Here is a tiny trained network, its code and every weight. The questions are about switching its units off for an input and a class, where a switched-off unit gives its printed mean instead of its output.

import numpy as np


def w(rows, s, z=0):
    codes = np.array(rows[::2]) - 128.0
    scale = np.full(codes.shape[1], s)
    scale[-1] = z or s
    return codes * scale


def f(y):
    return y / 2 * (1 + np.tanh(0.7978845608 * (y + 0.044715 * y**3)))


def log_softmax(a):
    a = a - a.max(-1, keepdims=True)
    return a - np.log(np.exp(a).sum(-1, keepdims=True))


def net(x, mask):
    res = np.array(x, float).reshape(1, 7) / 4 @ E
    y = f(res @ A[0][:, :-1].T + A[0][:, -1])
    res = res + np.where(mask, y, B[0][:, -1]) @ B[0][:, :-1]
    return log_softmax(res[-1] @ U[:, :-1].T + U[:, -1])


A, B = {}, {}
E = w([
[109,82,2,141,105,195,134,156,100],'x0',
[130,122,130,130,138,127,131,129,123],'x1',
[109,84,208,219,37,145,117,105,93],'x2',
[117,126,130,127,134,132,130,123,131],'x3',
[221,117,146,178,124,139,125,67,217],'x4',
[121,123,131,130,139,134,132,124,131],'x5',
[135,123,136,128,135,131,134,133,124],'x6',
],0.014)
A[0] = w([
[156,100,113,97,151,68,178,62,142,97],'neuron 0',
[178,45,98,201,103,151,117,112,219,8],'neuron 1',
[117,99,213,199,78,143,134,80,108,166],'neuron 2',
[129,82,188,224,99,100,67,118,105,27],'neuron 3',
[156,132,137,129,140,87,110,129,206,139],'neuron 4',
[142,94,145,84,115,164,111,153,128,120],'neuron 5',
[102,110,201,215,66,129,132,86,153,63],'neuron 6',
[39,171,167,53,153,49,119,202,49,103],'neuron 7',
[68,37,140,168,51,165,153,149,1,91],'neuron 8',
[184,78,15,129,127,228,132,111,144,38],'neuron 9',
[82,134,71,103,145,159,163,143,71,97],'neuron 10',
[93,157,234,113,128,54,84,113,79,38],'neuron 11',
[209,137,150,80,163,69,159,89,197,95],'neuron 12',
],0.0092,0.015)
B[0] = w([
[115,147,185,147,122,163,96,154,142,148],'neuron 0',
[49,113,57,86,100,72,136,212,64,169],'neuron 1',
[109,130,43,104,132,83,153,179,122,248],'neuron 2',
[169,104,156,69,136,122,176,54,188,172],'neuron 3',
[132,158,166,186,146,178,106,75,152,186],'neuron 4',
[117,144,117,139,162,124,116,129,150,128],'neuron 5',
[146,94,114,100,144,117,178,113,199,197],'neuron 6',
[169,18,133,78,128,134,246,87,181,250],'neuron 7',
[88,185,179,220,119,135,43,120,49,253],'neuron 8',
[188,54,89,91,170,108,211,81,197,189],'neuron 9',
[83,182,91,101,114,158,83,127,49,197],'neuron 10',
[84,156,34,83,131,45,149,183,85,177],'neuron 11',
[116,177,194,142,119,172,90,77,118,206],'neuron 12',
],0.011,0.014)
U = w([
[195,78,136,121,143,93,203,48,206,247],'0',
[62,130,12,110,134,69,145,247,89,121],'1',
[105,171,193,222,129,152,15,88,100,3],'2',
],0.011,0.0044)

Each question gives the input, the list of numbers given to net, and the class t.
The units are the neurons (one row each of A and B). Each row of codes is followed by its name. A weight is (code - 128) times the scale printed after its matrix; where a second scale follows, it is the last column's (A, B and U).
mask holds one flag per neuron, in row order. A switched-off neuron (its flag False) gives its mean, the last column of its row in B, instead of its output. The means were averaged over made-up inputs and are rounded, as every weight is.
A unit's drop is (log p(t) with every unit on - log p(t) with that unit switched off) / (log p(t) with every unit on - log p(t) with every unit switched off).
The circuit of an input: a set's keep is (log p(t) with only the set's units on - log p(t) with every unit switched off) / (log p(t) with every unit on - log p(t) with every unit switched off). Starting from the 12 units with the biggest drops (on a tie, the unit counted first), units are removed one at a time, each time the one whose removal leaves the highest keep (on an exact tie, the one counted first), for as long as the keep stays at least 0.8.
units of the circuit, in order: the units of the circuit, biggest drop first
most important unit: the unit with the biggest drop
top k neurons: the k neurons with the biggest drops, biggest first
drop of u: that unit's drop, to one decimal
input [-3,-7,8,-8,-2,1,3], class 1: most important unit -> neuron 2
input [-7,-3,1,-8,-1,-5,-2], class 1: top 2 neurons -> neuron 11; neuron 9
input [-5,3,5,-4,-4,-6,1], class 1: top 2 neurons -> neuron 11; neuron 2
input [-4,0,0,-4,7,3,-2], class 2: top 2 neurons -> neuron 7; neuron 12
input [-1,8,0,-4,1,6,1], class 2: top 3 neurons -> neuron 7; neuron 9; neuron 6
input [0,6,-7,4,-4,4,-5], class 0: top 2 neurons -> neuron 7; neuron 2
input [-1,-3,8,2,0,6,-4], class 1: top 3 neurons -> neuron 2; neuron 7; neuron 8
input [-6,7,5,-3,-3,-1,2], class 1: top 2 neurons -> neuron 11; neuron 2
input [-1,1,3,-5,0,1,-4], class 1: top 4 neurons -> neuron 7; neuron 2; neuron 9; neuron 12
input [-5,-4,-8,4,1,0,-5], class 2: units of the circuit, in order -> neuron 12; neuron 9
input [-7,-3,3,1,-1,-7,-6], class 1: top 2 neurons -> neuron 11; neuron 2
input [0,4,-7,3,0,6,0], class 0: top 2 neurons -> neuron 8; neuron 2
input [-1,7,4,-7,0,-1,0], class 1: top 3 neurons -> neuron 7; neuron 2; neuron 9
input [1,-4,8,0,-4,2,5], class 2: units of the circuit, in order -> neuron 8
input [7,8,-3,8,3,6,-5], class 0: top 2 neurons -> neuron 9; neuron 2
input [-7,-6,-1,-3,-6,0,8], class 0: drop of neuron 2 -> 0.1
input [7,3,4,2,-4,-5,-3], class 2: drop of neuron 8 -> 0.6
input [-7,1,-4,-4,-5,-7,-6], class 0: drop of neuron 7 -> 1.9
